Below are the code and all the weights of a small trained network. Each question names an input and a target symbol and asks about switching units off, where a switched-off unit gives its printed mean instead of its output.

import numpy as np


def w(rows, s, z=0):
    codes = np.array(rows[::2]) - 128.0
    scale = np.full(codes.shape[1], s)
    scale[-1] = z or s
    return codes * scale


def norm(h):
    return h / np.sqrt((h * h).mean(-1, keepdims=True) + 1e-5)


def f(y):
    return y / 2 * (1 + np.tanh(0.7978845608 * (y + 0.044715 * y**3)))


def softmax(a):
    e = np.exp(a - a.max(-1, keepdims=True))
    return e / e.sum(-1, keepdims=True)


def log_softmax(a):
    a = a - a.max(-1, keepdims=True)
    return a - np.log(np.exp(a).sum(-1, keepdims=True))


def net(x, mask):
    ids = ['Ωεζηθλμπ'.index(c) for c in x.split()]
    T = len(ids)
    res = E[ids] + P[:T]
    r = norm(res)
    for j in range(2):
        rows = slice(2 * j, 2 * j + 2)
        q, k, v = (r @ M[0][rows].T for M in (Q, K, V))
        z = softmax(np.where(np.tri(T) > 0, q @ k.T / 2**0.5, -1e9)) @ v
        o = O[0][rows]
        res = res + np.where(mask[j], z, o[:, -1]) @ o[:, :-1]
    y = f(norm(res) @ A[0][:, :-1].T + A[0][:, -1])
    res = res + np.where(mask[2:6], y, B[0][:, -1]) @ B[0][:, :-1]
    return log_softmax(norm(res)[-1] @ U[:, :-1].T + U[:, -1])


Q, K, V, O, A, B = {}, {}, {}, {}, {}, {}
E = w([
[2,180,173,90],'Ω',
[93,43,144,143],'ε',
[10,158,230,127],'ζ',
[169,113,142,201],'η',
[72,58,144,168],'θ',
[22,107,121,213],'λ',
[121,44,143,139],'μ',
[93,44,144,141],'π',
],0.0082)
P = w([
[83,81,102,209],'0',
[178,83,147,136],'1',
[17,59,101,230],'2',
[120,121,32,163],'3',
[38,39,132,207],'4',
[177,130,194,104],'5',
[25,19,90,222],'6',
[117,143,2,147],'7',
[50,20,132,202],'8',
[197,150,190,105],'9',
],0.0083)
Q[0] = w([
[148,89,79,143],'H0',
[128,197,16,131],'H0',
[134,103,251,135],'H1',
[159,136,205,123],'H1',
],0.012)
K[0] = w([
[109,163,207,96],'H0',
[175,46,171,67],'H0',
[64,168,2,158],'H1',
[123,110,11,131],'H1',
],0.01)
V[0] = w([
[152,203,174,89],'H0',
[145,228,9,154],'H0',
[221,125,132,182],'H1',
[125,2,143,132],'H1',
],0.0093)
O[0] = w([
[59,37,255,107,2],'H0',
[104,95,93,161,45],'H0',
[160,209,211,255,101],'H1',
[180,131,197,35,251],'H1',
],0.007,0.0078)
A[0] = w([
[183,61,162,162,255],'N0',
[126,178,209,99,94],'N1',
[2,41,254,118,72],'N2',
[204,114,203,94,57],'N3',
],0.0085,0.0038)
B[0] = w([
[99,144,232,246,254],'N0',
[201,142,125,201,136],'N1',
[201,164,254,77,192],'N2',
[59,78,109,9,162],'N3',
],0.0055,0.0035)
U = w([
[70,73,59,173,255],'Ω',
[155,135,127,95,31],'ε',
[54,97,128,85,244],'ζ',
[130,152,179,250,155],'η',
[168,138,118,106,49],'θ',
[154,131,42,161,69],'λ',
[105,150,226,109,183],'μ',
[155,132,132,98,16],'π',
],0.014,0.0045)

Each question gives the input, a string of symbols that net reads in full, and the target symbol t.
The units are the heads (2 rows each of Q, K, V and O) and the neurons (one row each of A and B). Each row of codes is followed by its name. A weight is (code - 128) times the scale printed after its matrix; where a second scale follows, it is the last column's (O, A, B and U).
mask holds one flag per unit, heads first, then neurons. A switched-off unit (its flag False) gives its mean, the last column of its rows in O or B, instead of its output. The means were averaged over made-up inputs and are rounded, as every weight is.
A unit's drop is (log p(t) with every unit on - log p(t) with that unit switched off) / (log p(t) with every unit on - log p(t) with every unit switched off).
The circuit of an input: a set's keep is (log p(t) with only the set's units on - log p(t) with every unit switched off) / (log p(t) with every unit on - log p(t) with every unit switched off). Starting from all 6 units, units are removed one at a time, each time the one whose removal leaves the highest keep (on an exact tie, the one counted first), for as long as the keep stays at least 0.8.
circuit, biggest first: the units of the circuit, biggest drop first
top k neurons: the k neurons with the biggest drops, biggest first
which heads matter: for each layer, one digit per head in row order, 1 if its drop is at least 0.15 and else 0, layers parted by /
drop of u: that unit's drop, to one decimal
input η ζ ζ η, target ζ: circuit, biggest first -> (H0; N3)
input Ω ε ε, target ζ: circuit, biggest first -> (H1; H0)
input θ λ μ Ω η ε, target Ω: circuit, biggest first -> (H1)
input η λ Ω ε ε η θ, target η: circuit, biggest first -> (H1; N0)
input μ η θ θ λ ζ θ μ, target ζ: which heads matter -> 10
input θ ε ε θ Ω μ λ π, target μ: which heads matter -> 11
input ζ λ μ θ π ζ ε λ ζ λ, target λ: circuit, biggest first -> (H1; H0)
input π π η λ λ ζ Ω ε, target ζ: which heads matter -> 10
input π ζ θ, target μ: circuit, biggest first -> (H0; N2)
input ε Ω η π θ π η λ θ π, target λ: circuit, biggest first -> (H0; H1)
input π η μ η λ λ λ λ η λ, target λ: which heads matter -> 00
input θ ε θ, target λ: circuit, biggest first -> (H0; N0; H1)
input π θ η η θ Ω π π, target Ω: top 2 neurons -> (N2; N3)
input λ η ε μ θ, target η: circuit, biggest first -> (N0)
input θ ζ λ π, target ζ: circuit, biggest first -> (H0; H1)
input ζ θ λ ζ η μ, target ζ: circuit, biggest first -> (H0; N3; N2)
input Ω θ θ π π θ λ λ ε θ, target λ: circuit, biggest first -> (H1; H0)
input ε Ω λ η ε, target η: top 3 neurons -> (N0; N3; N2)
input θ μ μ λ η η, target λ: circuit, biggest first -> (H0; H1)
input π ζ ε, target μ: top neuron -> (N2)
input θ Ω η η, target Ω: circuit, biggest first -> (H1; N2)
input ε η Ω η θ π π, target η: top 2 neurons -> (N0; N3)
input ε θ ζ θ ζ ζ μ ζ μ, target μ: top 2 neurons -> (N2; N0)
input η η Ω η η ζ ζ μ μ, target μ: top 2 neurons -> (N2; N1)
input λ ζ ζ Ω μ π, target Ω: drop of H1 -> 0.7
input Ω λ θ Ω π μ, target Ω: drop of N0 -> 0.0
input Ω π ζ μ ζ ε η λ η π, target λ: drop of N2 -> 0.1
input θ η η Ω, target η: drop of H1 -> 1.2
